Here is a tiny trained network, its code and every weight. The questions are about switching its units off for an input and a class, where a switched-off unit gives its printed mean instead of its output.

import numpy as np


def w(rows, s, z=0):
    codes = np.array(rows[::2]) - 128.0
    scale = np.full(codes.shape[1], s)
    scale[-1] = z or s
    return codes * scale


def f(y):
    return y / 2 * (1 + np.tanh(0.7978845608 * (y + 0.044715 * y**3)))


def log_softmax(a):
    a = a - a.max(-1, keepdims=True)
    return a - np.log(np.exp(a).sum(-1, keepdims=True))


def net(x, mask):
    res = np.array(x, float).reshape(1, 6) / 4 @ E
    y = f(res @ A[0][:, :-1].T + A[0][:, -1])
    res = res + np.where(mask, y, B[0][:, -1]) @ B[0][:, :-1]
    return log_softmax(res[-1] @ U[:, :-1].T + U[:, -1])


A, B = {}, {}
E = w([
[136,231,179,175,210,192],'x0',
[112,146,29,117,150,178],'x1',
[130,126,130,126,126,127],'x2',
[126,128,130,129,132,128],'x3',
[227,64,145,182,2,206],'x4',
[131,135,129,126,125,128],'x5',
],0.0057)
A[0] = w([
[127,120,12,147,166,167,8],'N1',
[106,134,92,114,174,42,42],'N2',
[96,148,137,110,171,80,8],'N3',
[118,76,78,114,101,40,8],'N4',
[134,96,232,145,141,74,5],'N5',
[121,108,184,134,128,61,250],'N6',
],0.011,0.0036)
B[0] = w([
[123,187,27,79,108,192,173],'N1',
[170,73,140,140,71,118,214],'N2',
[183,132,171,158,88,178,187],'N3',
[154,234,203,152,172,146,199],'N4',
[61,228,128,59,38,165,158],'N5',
[165,114,5,126,173,152,254],'N6',
],0.024,0.0036)
U = w([
[69,173,69,58,86,155,13],'0',
[198,60,177,192,2,168,65],'1',
[119,226,229,175,243,156,108],'2',
[119,100,102,123,172,79,253],'3',
[106,99,109,135,179,105,226],'4',
[123,94,111,132,155,92,206],'5',
[14,99,194,108,138,55,14],'6',
],0.0088,0.0069)

Each question gives the input, the list of numbers given to net, and the class t.
The units are the neurons (one row each of A and B). Each row of codes is followed by its name. A weight is (code - 128) times the scale printed after its matrix; where a second scale follows, it is the last column's (A, B and U).
mask holds one flag per neuron, in row order. A switched-off neuron (its flag False) gives its mean, the last column of its row in B, instead of its output. The means were averaged over made-up inputs and are rounded, as every weight is.
A unit's drop is (log p(t) with every unit on - log p(t) with that unit switched off) / (log p(t) with every unit on - log p(t) with every unit switched off).
The circuit of an input: a set's keep is (log p(t) with only the set's units on - log p(t) with every unit switched off) / (log p(t) with every unit on - log p(t) with every unit switched off). Starting from all 6 units, units are removed one at a time, each time the one whose removal leaves the highest keep (on an exact tie, the one counted first), for as long as the keep stays at least 0.8.
circuit, biggest first: the units of the circuit, biggest drop first
top k neurons: the k neurons with the biggest drops, biggest first
drop of u: that unit's drop, to one decimal
input [-7,-8,-6,0,-4,6], class 0: circuit, biggest first -> [N5]
input [1,4,-2,3,-8,-3], class 1: circuit, biggest first -> [N2; N3]
input [1,-3,2,6,6,8], class 3: top 2 neurons -> [N3; N2]
input [-8,-8,4,-4,-1,3], class 0: top 2 neurons -> [N5; N6]
input [3,-5,2,-5,-1,-2], class 0: top 2 neurons -> [N5; N4]
input [8,-8,-4,2,-8,-8], class 0: top 2 neurons -> [N5; N6]
input [-5,3,-5,-4,2,-5], class 2: top 3 neurons -> [N4; N2; N6]
input [-7,6,-5,-2,-7,-6], class 1: top 2 neurons -> [N2; N3]
input [-8,-7,1,8,-1,-3], class 2: top 2 neurons -> [N4; N1]
input [-7,4,-1,5,6,-3], class 2: circuit, biggest first -> [N4; N2]
input [4,-7,6,0,-8,-1], class 1: circuit, biggest first -> [N3; N2]
input [4,7,-4,-7,6,5], class 0: top 2 neurons -> [N1; N2]
input [0,5,0,-5,-7,7], class 1: top 2 neurons -> [N2; N3]
input [0,8,-1,2,2,-5], class 0: circuit, biggest first -> [N1]
input [-7,5,-3,4,-4,1], class 2: top 2 neurons -> [N4; N6]
input [8,8,7,-3,5,5], class 0: top 2 neurons -> [N1; N4]
input [-7,-2,-3,-6,2,-2], class 2: top 2 neurons -> [N4; N2]
input [-4,7,7,3,-1,-3], class 0: drop of N1 -> 1.7
input [3,-8,2,-5,-8,-6], class 0: drop of N5 -> 1.7
input [-5,7,-1,6,-3,-2], class 0: drop of N5 -> -0.1
